Below are the code and all the weights of a small trained network. Each question names an input and a target symbol and asks about switching units off, where a switched-off unit gives its printed mean instead of its output.

import numpy as np


def w(rows, s, z=0):
    codes = np.array(rows[::2]) - 128.0
    scale = np.full(codes.shape[1], s)
    scale[-1] = z or s
    return codes * scale


def f(y):
    return np.maximum(y, 0)


def softmax(a):
    e = np.exp(a - a.max(-1, keepdims=True))
    return e / e.sum(-1, keepdims=True)


def log_softmax(a):
    a = a - a.max(-1, keepdims=True)
    return a - np.log(np.exp(a).sum(-1, keepdims=True))


def net(x, mask):
    ids = ['ΔΛβεζημπτφ'.index(c) for c in x.split()]
    T = len(ids)
    res = E[ids] + P[:T]
    u = 0
    for l in range(2):
        r = res
        for j in range(3):
            rows = slice(3 * j, 3 * j + 3)
            q, k, v = (r @ M[l][rows].T for M in (Q, K, V))
            z = softmax(np.where(np.tri(T) > 0, q @ k.T / 3**0.5, -1e9)) @ v
            o = O[l][rows]
            res = res + np.where(mask[u + j], z, o[:, -1]) @ o[:, :-1]
        u += 3
        y = f(res @ A[l][:, :-1].T + A[l][:, -1])
        res = res + np.where(mask[u : u + 4], y, B[l][:, -1]) @ B[l][:, :-1]
        u += 4
    return log_softmax(res[-1] @ U[:, :-1].T + U[:, -1])


Q, K, V, O, A, B = {}, {}, {}, {}, {}, {}
E = w([
[100,124,160,81,153,137,117,104,144,151,108,75],'Δ',
[89,111,181,78,147,155,165,102,114,140,152,85],'Λ',
[139,111,130,117,138,125,113,148,106,146,97,95],'β',
[80,98,56,131,130,135,121,136,85,152,121,87],'ε',
[153,106,105,109,130,112,90,157,183,136,87,116],'ζ',
[150,115,168,111,97,126,143,186,140,83,107,135],'η',
[142,116,146,190,138,93,165,144,126,133,186,129],'μ',
[84,94,97,91,165,114,153,113,199,75,139,161],'π',
[98,153,133,165,159,136,135,151,250,100,108,115],'τ',
[147,150,64,129,196,125,164,108,85,132,137,165],'φ',
],0.025)
P = w([
[164,105,232,148,128,186,90,86,111,125,165,153],'0',
[154,118,149,133,90,121,169,77,133,124,69,149],'1',
[164,128,140,102,171,134,122,128,122,110,161,106],'2',
[139,134,125,120,110,100,184,122,144,162,80,158],'3',
[143,163,77,106,170,102,117,149,131,120,169,112],'4',
[126,147,109,104,117,86,191,159,155,192,97,161],'5',
[134,133,3,161,183,88,88,143,137,110,156,131],'6',
],0.02)
Q[0] = w([
[152,154,100,99,114,118,50,144,159,182,36,30],'L0H1',
[154,101,68,91,116,85,178,88,4,153,116,106],'L0H1',
[46,76,124,91,152,185,176,47,175,142,140,115],'L0H1',
[166,152,119,143,202,89,193,155,133,193,183,141],'L0H2',
[83,148,81,87,175,136,162,123,145,129,89,87],'L0H2',
[156,81,119,169,58,95,242,142,162,152,60,116],'L0H2',
[139,104,130,113,180,81,218,133,144,157,62,131],'L0H3',
[162,104,112,146,92,138,142,71,148,85,99,149],'L0H3',
[113,112,109,149,107,130,182,147,155,141,118,111],'L0H3',
],0.012)
K[0] = w([
[117,139,126,94,127,148,32,150,121,172,42,89],'L0H1',
[112,132,88,135,142,181,160,109,6,182,122,108],'L0H1',
[11,98,117,92,149,156,146,50,158,150,152,106],'L0H1',
[134,230,109,122,129,13,165,126,111,159,144,121],'L0H2',
[98,167,84,92,157,101,116,135,156,124,107,161],'L0H2',
[154,123,112,180,98,88,170,227,133,74,133,159],'L0H2',
[154,173,98,109,151,77,181,149,171,150,153,155],'L0H3',
[154,128,129,174,157,145,128,82,123,100,107,144],'L0H3',
[134,143,105,125,109,103,168,120,162,141,150,128],'L0H3',
],0.014)
V[0] = w([
[115,136,44,90,159,104,65,160,165,172,167,85],'L0H1',
[175,165,176,73,131,145,172,55,136,184,131,111],'L0H1',
[80,151,65,189,169,145,100,147,94,132,116,189],'L0H1',
[99,97,101,132,197,120,128,48,168,199,145,104],'L0H2',
[255,39,94,152,147,93,49,127,140,155,96,141],'L0H2',
[99,81,68,150,110,179,142,162,124,108,148,104],'L0H2',
[148,167,92,18,28,156,210,177,106,179,138,38],'L0H3',
[96,154,177,144,141,128,123,78,146,202,130,155],'L0H3',
[150,160,126,111,149,186,175,157,138,132,149,166],'L0H3',
],0.0064)
O[0] = w([
[170,107,207,165,137,150,129,199,67,77,165,233,197],'L0H1',
[159,131,15,168,68,127,93,194,141,55,78,196,164],'L0H1',
[181,195,196,34,97,132,145,97,246,88,79,113,92],'L0H1',
[222,147,194,120,72,93,191,178,152,123,137,82,253],'L0H2',
[109,58,136,203,159,194,164,164,61,151,150,102,164],'L0H2',
[111,147,166,146,140,111,100,115,147,174,87,111,96],'L0H2',
[108,166,179,171,165,90,99,189,122,48,1,141,99],'L0H3',
[159,125,82,136,69,146,187,153,52,78,172,107,162],'L0H3',
[154,128,152,105,118,152,143,157,178,136,130,149,178],'L0H3',
],0.0059,0.0034)
A[0] = w([
[27,175,78,170,184,59,32,99,85,120,98,232,57],'L0N1',
[127,131,30,210,164,151,48,183,93,179,187,87,2],'L0N2',
[107,192,253,131,38,55,184,95,70,93,5,84,28],'L0N3',
[2,135,137,216,82,124,77,152,174,211,66,124,113],'L0N4',
],0.0066,0.0044)
B[0] = w([
[35,199,137,200,39,59,140,122,173,91,77,175,164],'L0N1',
[96,221,148,72,90,78,100,114,160,103,70,114,237],'L0N2',
[2,168,56,148,241,146,68,97,134,223,155,187,202],'L0N3',
[142,81,184,141,166,172,154,171,142,139,140,133,250],'L0N4',
],0.0099,0.0022)
Q[1] = w([
[90,92,66,141,147,165,111,175,133,163,102,141],'L1H1',
[139,142,160,144,215,143,143,126,154,120,143,124],'L1H1',
[127,180,135,130,112,123,117,126,102,154,166,113],'L1H1',
[140,145,182,103,151,156,73,114,105,68,157,102],'L1H2',
[120,129,219,127,146,160,122,139,97,138,173,156],'L1H2',
[73,133,6,145,162,94,108,180,136,155,134,88],'L1H2',
[125,152,146,125,146,146,63,130,108,77,185,109],'L1H3',
[163,108,91,130,111,126,142,79,168,132,156,161],'L1H3',
[124,132,98,126,149,131,144,202,116,153,157,134],'L1H3',
],0.018)
K[1] = w([
[120,105,100,88,90,144,119,205,162,150,107,199],'L1H1',
[176,140,133,121,193,80,149,168,169,112,130,112],'L1H1',
[130,164,137,151,149,128,134,141,90,171,151,120],'L1H1',
[112,63,131,138,99,160,56,75,130,138,158,50],'L1H2',
[124,40,175,139,38,159,123,78,152,162,120,119],'L1H2',
[99,141,81,115,167,8,130,218,171,90,130,127],'L1H2',
[122,69,135,103,72,141,21,121,60,130,113,111],'L1H3',
[135,153,86,136,178,197,131,100,161,76,128,140],'L1H3',
[125,143,98,106,154,60,141,169,131,106,118,153],'L1H3',
],0.015)
V[1] = w([
[108,100,182,57,113,113,69,141,137,159,160,145],'L1H1',
[197,122,144,165,100,66,101,142,169,42,132,127],'L1H1',
[100,86,177,132,144,46,129,32,139,176,114,104],'L1H1',
[73,167,49,120,33,98,32,185,139,84,189,159],'L1H2',
[71,35,187,126,169,49,192,210,169,112,132,36],'L1H2',
[91,40,186,158,45,133,117,97,146,143,134,114],'L1H2',
[126,101,91,83,148,216,111,236,97,161,64,118],'L1H3',
[145,220,128,212,165,254,165,146,183,121,98,49],'L1H3',
[126,148,111,248,79,40,147,198,60,176,173,83],'L1H3',
],0.0068)
O[1] = w([
[128,151,140,178,136,175,182,144,199,156,170,91,87],'L1H1',
[63,60,126,76,90,211,110,150,30,133,75,84,118],'L1H1',
[155,182,109,157,149,153,136,254,113,114,138,173,116],'L1H1',
[139,205,132,79,116,137,86,31,210,147,80,120,5],'L1H2',
[105,66,103,77,83,40,46,90,41,126,132,152,196],'L1H2',
[130,124,174,43,117,93,117,121,97,157,121,213,192],'L1H2',
[107,130,104,153,107,211,172,112,19,43,134,173,177],'L1H3',
[115,158,76,71,42,213,76,209,156,176,170,153,210],'L1H3',
[152,36,100,106,170,188,119,51,244,160,158,148,77],'L1H3',
],0.0078,0.0027)
A[1] = w([
[152,100,82,89,174,61,188,142,68,110,46,185,120],'L1N1',
[108,18,204,89,107,182,214,151,54,147,139,107,130],'L1N2',
[199,176,176,88,177,75,94,180,155,132,253,45,202],'L1N3',
[150,97,33,191,190,219,94,96,82,125,194,182,3],'L1N4',
],0.0056,0.0044)
B[1] = w([
[110,145,192,232,98,146,117,74,148,146,148,60,245],'L1N1',
[203,249,116,87,116,178,146,56,254,159,155,170,242],'L1N2',
[92,129,129,125,116,188,104,54,61,71,74,158,253],'L1N3',
[180,129,214,76,135,43,39,164,48,111,152,80,164],'L1N4',
],0.0081,0.007)
U = w([
[149,133,98,107,114,109,124,128,150,142,79,121,36],'Δ',
[159,201,48,114,114,88,72,95,203,119,78,100,36],'Λ',
[124,22,49,117,121,136,70,128,66,55,96,56,244],'β',
[144,156,121,120,156,84,81,165,155,156,138,122,58],'ε',
[153,134,228,61,119,194,133,102,122,147,89,147,253],'ζ',
[84,105,91,141,100,146,149,104,118,155,1,190,66],'η',
[177,58,79,79,163,79,161,117,165,192,56,141,153],'μ',
[134,163,203,113,67,52,139,132,164,178,75,46,54],'π',
[170,145,70,29,53,68,135,186,118,162,61,161,143],'τ',
[135,114,81,153,111,154,209,158,153,149,51,101,102],'φ',
],0.0052,0.0042)

Each question gives the input, a string of symbols that net reads in full, and the target symbol t.
The units are the heads (3 rows each of Q, K, V and O) and the neurons (one row each of A and B). Each row of codes is followed by its name. A weight is (code - 128) times the scale printed after its matrix; where a second scale follows, it is the last column's (O, A, B and U).
mask holds one flag per unit, layer by layer, with each layer's heads first. A switched-off unit (its flag False) gives its mean, the last column of its rows in O or B, instead of its output. The means were averaged over made-up inputs and are rounded, as every weight is.
A unit's drop is (log p(t) with every unit on - log p(t) with that unit switched off) / (log p(t) with every unit on - log p(t) with every unit switched off).
The circuit of an input: a set's keep is (log p(t) with only the set's units on - log p(t) with every unit switched off) / (log p(t) with every unit on - log p(t) with every unit switched off). Starting from the 12 units with the biggest drops (on a tie, the unit counted first), units are removed one at a time, each time the one whose removal leaves the highest keep (on an exact tie, the one counted first), for as long as the keep stays at least 0.8.
circuit, biggest first: the units of the circuit, biggest drop first
most important unit: the unit with the biggest drop
top k neurons: the k neurons with the biggest drops, biggest first
top k neurons in layer l: the k neurons of layer l with the biggest drops, biggest first
heads that matter: for each layer, one digit per head in row order, 1 if its drop is at least 0.15 and else 0, layers parted by /
input β μ ε ζ φ ε, target φ: heads that matter => 000 / 010
input ε π Λ ε ζ Δ ε, target Λ: most important unit => L1H2
input β β μ Λ ζ τ ε, target ζ: heads that matter => 100 / 000
input Δ π π ε η η, target η: top 3 neurons in layer 0 => (L0N1, L0N3, L0N4)
input ζ ζ Λ φ ζ μ π, target ζ: heads that matter => 100 / 000
input Δ η μ β, target μ: heads that matter => 000 / 001
input β π ζ ε, target π: circuit, biggest first => (L1H3, L1N1)
input β Λ Δ μ Λ Δ Δ, target Λ: top 3 neurons => (L0N1, L0N2, L0N4)
input Λ ε π ζ Δ Δ β, target ζ: heads that matter => 100 / 000
input ζ Λ τ ε φ, target ζ: heads that matter => 100 / 010
input π Λ η μ π, target β: circuit, biggest first => (L1N2, L1H1)
input τ ε ζ μ β η, target μ: heads that matter => 010 / 001
input π ζ Λ η η φ, target φ: heads that matter => 100 / 010
input Δ η η, target β: top 2 neurons => (L0N4, L1N2)
input μ τ τ, target β: top 2 neurons => (L1N2, L1N3)
input τ φ φ, target β: heads that matter => 100 / 010
input η Δ τ π μ μ, target π: top neuron => (L1N1)
input η β Λ π β μ, target π: heads that matter => 010 / 001
input π ζ β ε Δ π Δ, target β: heads that matter => 110 / 010
input φ μ π Λ, target π: heads that matter => 100 / 001
input Λ μ φ Δ, target φ: circuit, biggest first => (L1H2, L0H1)
input φ φ π ζ β Δ ε, target ζ: circuit, biggest first => (L0H1)
input ε Λ ε Δ, target ε: top 2 neurons => (L0N3, L1N4)
input Λ β η Λ φ ε Δ, target ζ: circuit, biggest first => (L0H1, L0H2, L1H2)
input ζ β Δ β Δ τ ζ, target β: top 2 neurons in layer 0 => (L0N3, L0N1)
input ζ η τ ζ ε τ, target τ: heads that matter => 000 / 011
input β Λ τ Λ τ Δ, target τ: top 2 neurons => (L1N1, L0N3)
input π Δ ζ β τ ε, target τ: circuit, biggest first => (L1H3)
input φ η τ π η ζ, target π: circuit, biggest first => (L1H3, L1N1, L0H3)
input τ Δ Δ τ Δ η Λ, target ζ: top 2 neurons => (L1N2, L0N3)
